(in the rows, 128 means zero)
Each row of numbers belongs to one of the objects below and depends on some of the facts about them. Some rows are named. Which object is each other row?

Some objects and their rows:
[133 137 114 126 150 118 104 141 141 129 160 171 123 136  93 163 121 114
 129 124 136 121 138 139 157 121 111]: klodrikim
[115 110 105 121 141 136 142 176 141  97 142 159 119 116 109 156 124 136
 107 146 115 139 160 130 116 101 126]: flaflunun
[117 129 115 143 149 145 158 144 126 118 143 129 126 121 115 118 118 155
 104 127 109 143 163  96 105 116 132]: mube
[ 76  85 115 137 102 120 163 126  32 100 134  69 136 143 123 129 111 128
  40 147 101  91 121 134 188 115 133]: ladrin
[109  93 101 129 145 149 112 150 120 104 129  99 153  99 104 137 120 126
 122 134 131 147 137 115 139 135 107]: plukol
[124 109 110 157 152 131 107 156  97 128 113 120 115 102 110 135 122 116
  80 137 144 135 138 170 109 126 120]: stefluk
[131 118 110 156 159 134 116 142 102 131 132 110 136 111 107 132 121 129
 114 138 135 139 144 132 132 136 117]: floklalas
[154  96 135 141 166 121 114 156  95 165 122  97 118 105 120 137 108 136
 168 154 137 149 143 120 110 125 110]: maske
[126 105 111 142 153 135 122 151 101 114 143 133 138 113 111 139 130 132
 118 148 141 148 142 130 132 128 114]: plino
[121 109 107 137 146 136 147 157  98  96 148 151 124 127 104 139 129 128
  97 140 122 130 155 128 135 105 129]: draris
[ 99 125 127 118 141 122 127 149 128 120 144 195 105 125 104 146 120 112
  92 116 122 129 149 119 100 100 126]: brikluplel
[101 138 104 130 142 126 120 133 121 103 162 192 123 137  89 150 127  99
  96 118 122 119 143 126 151 112 129]: mupor
[102  86 124 115 103 117 158 148  81  79 149 107 119 132 141 112 125 126
  85 159 132  97 140 139 166  90 135]: brogrutra
[143 123 108 151 151 134 119 143 128 136 126  93 128 117 107 139 114 137
 141 136 125 132 144 141 136 133 122]: fadal
[142 104 128 121 107 116 117 141 131 114 130  49 126 117 146  86 121 133
 164 147 154  90 140 166 173 110 124]: pludi
[132 116 120 138 149 129 121 152 129 152 117  94 119 109 123 132 110 149
 136 142 122 133 152 131 120 126 120]: senaza
[141 117 114 151 151 132 118 146 125 140 126  85 130 117 107 135 114 137
 136 137 127 127 143 145 143 132 122]: stopelol
[131 116 111 143 148 132 131 150 120 121 138 119 125 120 110 138 123 135
 130 144 126 131 147 139 140 122 119]: nagil
[119 140 122 127 150 123 108 134 143 131 143 157 121 123  97 148 115 115
 118 115 129 125 142 125 129 120 115]: zagul
[121 118  98 133 128 136 132 140 173 139 135 147 105 129 111 134 126 122
 146 158 126 157 110 145  71 113 126]: dupil
[126 114 115 138 149 131 127 157 121 125 128 125 117 112 116 139 119 140
 111 146 126 139 150 137 116 114 123]: flizur

There are 4 kinds of fact about the objects: mikiklal, zilek, skome, gastutril.
mikiklal: points at; zilek: hangs directly under; skome: is of sort; gastutril: belongs to class
veva mikiklal grezi
lutu mikiklal kletres
steger mikiklal fligrin, grigu
nevuk mikiklal vitror, liklika, segrel
vogar mikiklal toklur
klostar mikiklal stefluk, tekluflo
busku mikiklal grefugrer
toflakas mikiklal lograk
ladrin mikiklal liklika, fuban
brosun mikiklal dradros, senaza, reklek
dosam mikiklal gusti, tekluflo
siplas mikiklal gaplon, pleflel, vepul
gazel mikiklal fuban
skopul mikiklal skiskim, zulo
gome mikiklal pleflel
stibruk mikiklal klibur, maske
grozer mikiklal grefugrer, flaklu, voskos, stastuk
klodrikim mikiklal dupil, flizur, flaflunun
togabren mikiklal flibuk, mube
saton mikiklal nabran, dugrive
klabro mikiklal grezi, toklur
lomuk mikiklal brikluplel, flaflunun
skegim mikiklal sudogol, skiskim
stobre mikiklal brikluplel
stapos mikiklal grela, flaklu, fida
trigrek mikiklal daklol, gratrus, vitror
brifor mikiklal boven, skapaklur
kubrol mikiklal plekle, digur
kimem mikiklal vapus
klemu mikiklal romok
seskul mikiklal grefugrer, toklur, vapus
mupor mikiklal liklika, lograk, simum
triken mikiklal gaplon
truken mikiklal flaklu, flizur
grebro mikiklal skeklo, roredir, vitror
flizom mikiklal kagris, flaklu
kliklar mikiklal stefluk
flutru mikiklal mube
vekom mikiklal grezi, pekeba, zogras
ladrobas mikiklal sudogol, vumol
meluk mikiklal skapaklur, flaflunun
farun mikiklal sagu, renem
grodes mikiklal flerar, fitrol, talo
gruklar mikiklal gaplon
{stastuk, skigren, ladrin, driful, flibuk, trubiplor, lifise, triken, zostun, tekluflo} zilek tosti
{stalur, lepin, liklika, pleflel, drekasti, flizur, vomek, brikluplel, pebron, flerar, plekle} zilek rogruguk
{veva, muplis, brogrutra, siplas, bastik} zilek klostar
{zogras, dolir, fadal, fabrim, togabren, raflun, rubri, stefluk, disken, klabro, grela, pitragal, flizom, reklek, gaplon} zilek mapen
{kletres, dupil, saton, fida, lebri} zilek stogi
{dugrive, stobre, stilur} zilek drekasti
{sudogol, talo, boven, gusti, loke} zilek grigu
{pusta, kistanan} zilek loke
{parul, dretu, segrel, tregek, flomikik, skeklo, pekeba, fuban, stapos, trigrek, seskul, truken, kliklar} zilek grefugrer
{tiplofo, trume, nagil, vepul} zilek parul
{lutu, renem, brosun, gazel, plino, vifla, sutuk, stibruk, skapaklur, mupor, trugin, mube, ladrobas, flagrum} zilek farun
{riklaklu, dradros, pebok, ruflas, stopelol, vapus} zilek gruklar
{steger, busku, stasok, lograk, skegim, klisebul, kimem, roredir} zilek flagrum
{maske, flaflunun, troste, grebro, meluk} zilek raflun
{nevuk, zovuplin, pludi, flaklu, grutem, boklim, sagu, voskos, brifor} zilek tamokil
{vogar, modul, traflebrus, digur, klodrikim, tazok, tilu, zagul, pligre, floklalas, grodes} zilek talo
{klostar, tamokil, grozer, grenoga, kubrol, klemu, flutru, vekom, tosti} zilek nabran
{toklur, toflakas, dosam, skopul, gratrus, draklan, grezi, plukol, vitror} zilek dupil
{romok, daklol, simum, senaza} zilek klibur
{kagris, gome, sutrer, vumol, fligrin} zilek plekle
{fitrol, groben, zulo} zilek pitragal
{lomuk, skiskim, draris, gruklar} zilek lilin
skome 939 <- stastuk, toklur, brogrutra, digur, gome, fabrim, flaklu, tregek, fitrol, saton, skegim, ruflas, brikluplel, mupor, vekom, draris
skome 275 <- stalur, segrel, flaflunun, kimem
skome 688 <- veva, rubri, brifor, lifise
skome 491 <- zogras, muplis, riklaklu, dosam, grozer, fligrin
skome 524 <- kletres, lutu, nevuk, busku, plukol, klemu, vepul, truken, flizom, vapus
skome 420 <- dolir, vogar, gazel, grezi, flomikik, kubrol, triken
skome 70 <- dugrive, maske, zovuplin, traflebrus, liklika, grenoga, klabro, skeklo, pebok, ladrobas
skome 620 <- sudogol, skigren, tilu, fuban, grebro
skome 868 <- pusta, brosun, pleflel
skome 988 <- tiplofo, kistanan, kagris, fadal, bastik, pludi, draklan, boven, tazok, stobre, trigrek, zulo, senaza, klisebul, fida, trugin, flutru, stopelol, flerar, tekluflo
skome 196 <- dretu, lepin, gratrus, klodrikim, gaplon
skome 81 <- stasok, sutrer, daklol, sutuk, zostun
skome 879 <- romok, toflakas, modul, plino, dradros, grutem, vumol, troste, pebron
skome 33 <- ladrin, mube, kliklar
skome 556 <- siplas, meluk
skome 582 <- vifla, simum, stefluk, flibuk, sagu, floklalas
skome 880 <- disken, lomuk, boklim
skome 351 <- skapaklur, trume, skiskim, stilur
[stastuk, stalur, veva, zogras, kletres, dugrive, sudogol, tiplofo, lutu, riklaklu, steger, maske, nevuk, renem, dretu, busku, zovuplin, skigren, lepin, toklur, kistanan, toflakas, brogrutra, lograk, modul, fadal, ladrin, brosun, dosam, siplas, plino, traflebrus, vifla, pludi, skopul, digur, gratrus, fabrim, draklan, flaklu, driful, boven, sutuk, liklika, tregek, fitrol, gusti, grezi, flaflunun, togabren, dradros, rubri, simum, stefluk, saton, tilu, klabro, grutem, groben, flomikik, skegim, skapaklur, flizur, flibuk, vumol, pebok, sagu, fuban, plukol, trigrek, zulo, senaza, troste, kubrol, ruflas, nagil, fida, klemu, seskul, pebron, trubiplor, lifise, vepul, triken, truken, vitror, mube, flizom, flutru, stopelol, vekom, draris, zostun, lebri, stilur, ladrobas, pligre, floklalas, gaplon, tekluflo] gastutril 552
[dolir, pusta, muplis, vogar, stasok, romok, kagris, gazel, bastik, gome, segrel, sutrer, daklol, stibruk, grozer, klodrikim, tazok, pleflel, grenoga, disken, lomuk, skeklo, stobre, boklim, grela, pekeba, vomek, zagul, voskos, stapos, trume, brifor, klisebul, brikluplel, kimem, mupor, trugin, grebro, kliklar, skiskim, reklek, flerar, meluk, grodes, fligrin, roredir, vapus] gastutril 523

Rows to name:
No name comes twice in this set of rows, the named rows included.
[ 95  82 130 134 104 110 139 152  58 139  98  55 117 118 142 140 101 129
  26 157 121  93 107 183 147 114 118]  tekluflo
[ 83 136 116  96 128 128 122 155 171 110 142 193 113 121 105 158 122 119
  86 121 114 126 152 131 112 105 122]  segrel
[111 109 120 129 149 129 124 157 101 125 133 133 126 107 123 134 126 141
  99 151 137 149 152 124 115 127 116]  dradros
[131  92 116 125 134 128 134 145 146 151 136 141  99 131 113 134 117 120
 196 169 122 153 110 114  71  99 124]  klibur
[117 118  99 146 148 135 113 140  91 106 147 126 148 122 101 143 134 121
 102 149 138 136 143 142 166 142 117]  toflakas
[ 90  89 113 120  86 124 157 124 113 131 137  87 119 152 137 133 117 124
  92 176 115 117  76 139 127 112 123]  tosti
[125 111 128 129 111 126 142 119 116 117 145  31 151 137 142 103 114 159
 130 144 130  94 128 128 196 127 119]  flutru
[ 98  82 102 107 100 132 107 136 122  65 137  65 155 105 133  90 129 110
 148 142 160 104 133 151 196 126 114]  nevuk
[116 118 126 100  92 116 124 127 175  98 134  98 112 125 126  90 107 108
 165 101 131  66 144 145 160  82 140]  boklim
[111  81 132 105 101 116 146 157 110  73 146 123 106 115 149  88 130 126
 117 153 153  97 161 147 146  81 139]  flaklu
[122  93 128 110 108 118 120 143 101  87 145  95 132 114 147  89 134 126
 132 156 170 108 139 151 169 110 120]  grutem
[120  95 123 131 155 126 121 162  88 124 133 140 121 105 115 141 125 128
 111 152 141 149 143 133 114 119 116]  vumol
[114 184 128 147 146 123 115 113 165 171 129 136 109 119 116 120 111 144
  83 108 116 126 151 131 107 138 124]  fligrin

Now the same objects, written a new way:
Some objects and their rows:
[131 121  86 143 170 154 135 107 118 124 108 107 146 179 152 107 127 125
 154 138 131 120 133 134 110 155 102 145  42]: stogi
[157 174 114 100 113 153 124 169 126 108 131 160 145 102 133 160 120 117
  82 127 130 117 121 131 141 146 122 147  85]: maske
[130 156 133 110 151 164 122 136  96 113 154 151 128 114 145 116 103 125
 104 177 123 132  98 106 130 121 115 152 137]: flerar
[130 134 129 136 115 150 128 140 145 132 133 141 125 120 151 139 126 145
  96 128 124 111 122 132 139 146 108  93 119]: modul
[126 137 133 138 142 158 145 137 107  99 138 120 116 135 138 115 120 172
 108 163 117 126 105 141 120 111  86 134 144]: skiskim
[229  96 165 176 110 161 163 111 116 144  87 108  80  99 125 170 103 131
 168 119 110 124 125 115 137 104 111 149 139]: trubiplor
[132 115  84 148 176 147 135 122 114 113 115 102 152 171 141  99 126 120
 153 137 132 118 128 130 108 144 112 149  34]: grefugrer
[114 139 129 137 139 157 151 120 115 118 124 117 115 145 152 120 122 169
 115 168 115 124 108 145 123 126  86 138 142]: trume
[133 118  83 149 180 147 134 127 112 113 120 104 151 164 143  99 126 127
 150 139 133 116 127 128 103 142 104 146  35]: plekle
[171 177 168 142 140 104 124 152 137 101 159 135 123 155  59 159 145 107
 193 155 140 110 139  74 162 155  94 135 179]: flaklu
[131 135 130 132 129 150 134 138 127 131 123 132 125 131 151 136 125 149
 112 138 128 123 128 132 142 144 106 110 122]: nagil
[129 151 137 133 127 165 130 145 133 136 138 145 129 105 147 148 130 114
 119 167 114 116 139 111 137 152  91 126 137]: ruflas
[129 130  93 147 160 182 118  95 118 151 112 137 144 203 170 102 139 143
 148 128 119 128 147 132 105 148  76 141  24]: farun
[196 117 171 168 112 114 151  91 142 139 105 113  89 149 111 160 121 135
 182 123 134 127 140 119 154 154 107 115 165]: klemu
[178 106 178 191 135 127 133  95 129 153 115 115  82 142 111 149 136 133
 191 145 123 118 145  81 155 145 102 119 179]: kubrol
[152 153 121  96 128 147 150 171 104 108 111 128 129 125 135 146 117 162
  90 121 138 130 115 143 150 121 126 133 108]: gratrus
[117 123 133 141 126 147 134 115 141 151 112 130 115 132 166 134 124 151
 104 139 125 118 123 132 143 156 107  92 125]: flizom
[149 129 135 141 121 147 121 158 135 108 148 140 125 114 132 131 120 146
 105 121 125 116 120 124 126 129 103  97 114]: dradros
[ 87 118 135 163 141 147 123  88 134 157 132 131 107 135 169 113 122 150
 110 180 106 111 104 114 125 151 106 115 148]: gazel
[128 138 125 119 143 152 149 149 130 120 134 112 138 116 147 126 105 133
 102 139 135 121 109 120 144 122 129  97 121]: gusti
[126 134 133 127 128 151 133 141 129 134 122 134 121 126 153 133 126 154
  99 143 123 122 126 131 145 140 105 106 123]: pligre

Rows to name:
No name comes twice in this set of rows, the named rows included.
[140 125 126 142 115 133 124 124 136  93 149 132 118 113 132 127 107 137
 103 144 124 116  96 149 121 142 114 122 128]  romok
[116 105 145 161 151 148 124 127 131 144 135 130 115 119 158 116 129 145
 118 161 121 124 136 105 135 144 105  90 143]  flomikik
[ 97 110 135 162 143 146 115 106 126 134 146 138 109 127 163 105 120 150
 107 175 111 119 105 113 117 140 108 114 144]  dolir
[200 203 159 108 100 104 121 134 139 101 135 155 128 176  58 186 135 111
 173 112 150 110 128 101 176 168 108 151 145]  zovuplin
[187 131 124 165 161 130 167  63 131 142  90  76 125 212 106 132 117  98
 231 127 142 111 129 108 142 153 114 161  80]  klostar
[116 102 140 161 158 141 122 146 127 132 141 124 116 108 150 110 119 142
 113 162 123 122 130  97 130 136 111  96 140]  grezi
[219 178 152 126  86 129 132 108 122 116 124 151 109 142  81 180 107 110
 165 123 127 112  98 119 148 141 112 193 132]  grenoga
[211 110 121 170 164 128 150  98 110  93 118  94 130 187  91 113 114 100
 229 120 147 132 143 118 112 137 105 159  73]  nabran
[227 114 161 177 120 168 158 135 114 137 111 117  97  74 111 178 105  90
 178 152 100 116 135  92 130 105 101 170 144]  stastuk
[196 152 166 162 126 141 143 123 135 132 126 131 103 130  93 174 131 102
 190 151 122 116 146  87 147 142  92 147 160]  brogrutra

The same objects again, as new rows of numbers:
Known rows:
[101  99 141 141 173  96 142 104 121 181  72  90 163 187 145 137 143 118
 198 107 168 167 205 127 105 182 143  99 142]: mupor
[ 71 129 168 135 182 103  57 108 135 151  63 107 157 117 168 150 152 144
 143  89  97 166 194 155 142 185 152  98 141]: stasok
[103 111 139 157 150 111 149 116 113 205  77 108 154 161 135 139 143 122
 185  97 126 151 221 127 108 187 166  87 121]: gazel
[ 92 111 135 152 145 126 198 107 131 180  86 107 145 108 103 129 125  77
 172 108 122 134 212  99  78 167 122 108  70]: lomuk
[127 129 131  82 110 136 124 146 157 155  87 140 175  59 157 122 129 108
 110 116 126 156 138 147 127 148 109 150  65]: stalur
[157 127 113  75 131 108 102 103 156 127 114 105 127 152 135 115 124 165
 142 146 179 175 103 131 148 125 117 107 153]: vumol
[169  86 123 156  77 110 173 105 144 162  93  89 150 179 153  86 168 130
 157  88 185 128 150  98 146 130  93 167 161]: vekom
[116 146 130  62 125 127 122 123 159 134  92 108 190  60 176  96 120 108
 109 123 158 175 119 148 136 153 111 151  77]: lepin
[140 165 126  96 115 149 138 108 139 139 118 126 151  78 149 101 121 130
 121 118 123 151 111 140 140 143 133 128  85]: stopelol
[152 114 122  95 120 120 105 121 160 129 104 125 128 139 139 131 129 151
 140 130 152 155 123 131 141 124 108 127 142]: draris
[169 101 115 101 115 113 106 163 139 151  93 153 140 159 137 159 116 157
 163 128 142 141 139 124 137 131 114 112 145]: fuban
[154 104 105  96 121 111 153  88 134 174 113  97 140 184 134 106 132 134
 179 146 227 176 136 122 119 137 124 122 151]: toflakas
[102 147 167 150 136 144  93  41 100 200  92 141 109 144 155 103 190 140
 151  73 154 174 199 146 108 123 147 144 112]: busku
[181 112 120  86 116 117 121 113 143 127 114 119 132 164  95 145 122 156
 140 155 163 174 104  94 147  97  88 121 142]: zogras
[161 114 156 126  85 137 146 101 129 221  95 126 119 152  98  90 163 129
 132 103 151 147 172 108 135 112 113 154  86]: seskul
[142 154 128 107 127 148 125 105 141 129 116 134 139 111 121 132 131 137
 143 118 129 150 119 117 128 120 112 121 103]: kletres
[156 115  91 149  73 113 161 113 161  89  95  94 144  99 195  96 146 155
 129  78 125 111 117 108 163 142  93 149 158]: sagu
[166 125 182  69 155 168 121 133 213  82 110  92  90 157 143  66  98 141
 147 153 182  90  77 161 101 152 131 125 187]: modul
[158 127  97  76 107 117 138 126 151 135 113 123 161 116 125 126 109 136
 138 144 160 170 110 118 140 129  99 123 103]: stefluk
[113 103 146 136 123 145 159  88 120 194  97 114 143 150 127 138 151 140
 152  87 151 138 207 143 114 147 140  95 108]: farun
[138  76 115 173  91 127 225 104 139 154  96  95 153 147 151 121 142 135
 154  71 150  98 184 106 119 145 106 111 125]: klostar

Rows to name:
No name comes twice in this set of rows, the named rows included.
[115 108  92  63  87 180 112 102 210 136 139  88 227  70 127 111 162  88
  80 158 160 205  96 156 126 166 109 146  64]  gaplon
[117  73 117 142  87 197 156  85 168 183 139  93 169 161  91 144 171 113
 125 124 150 148 175 145  99 157 130  93 101]  gruklar

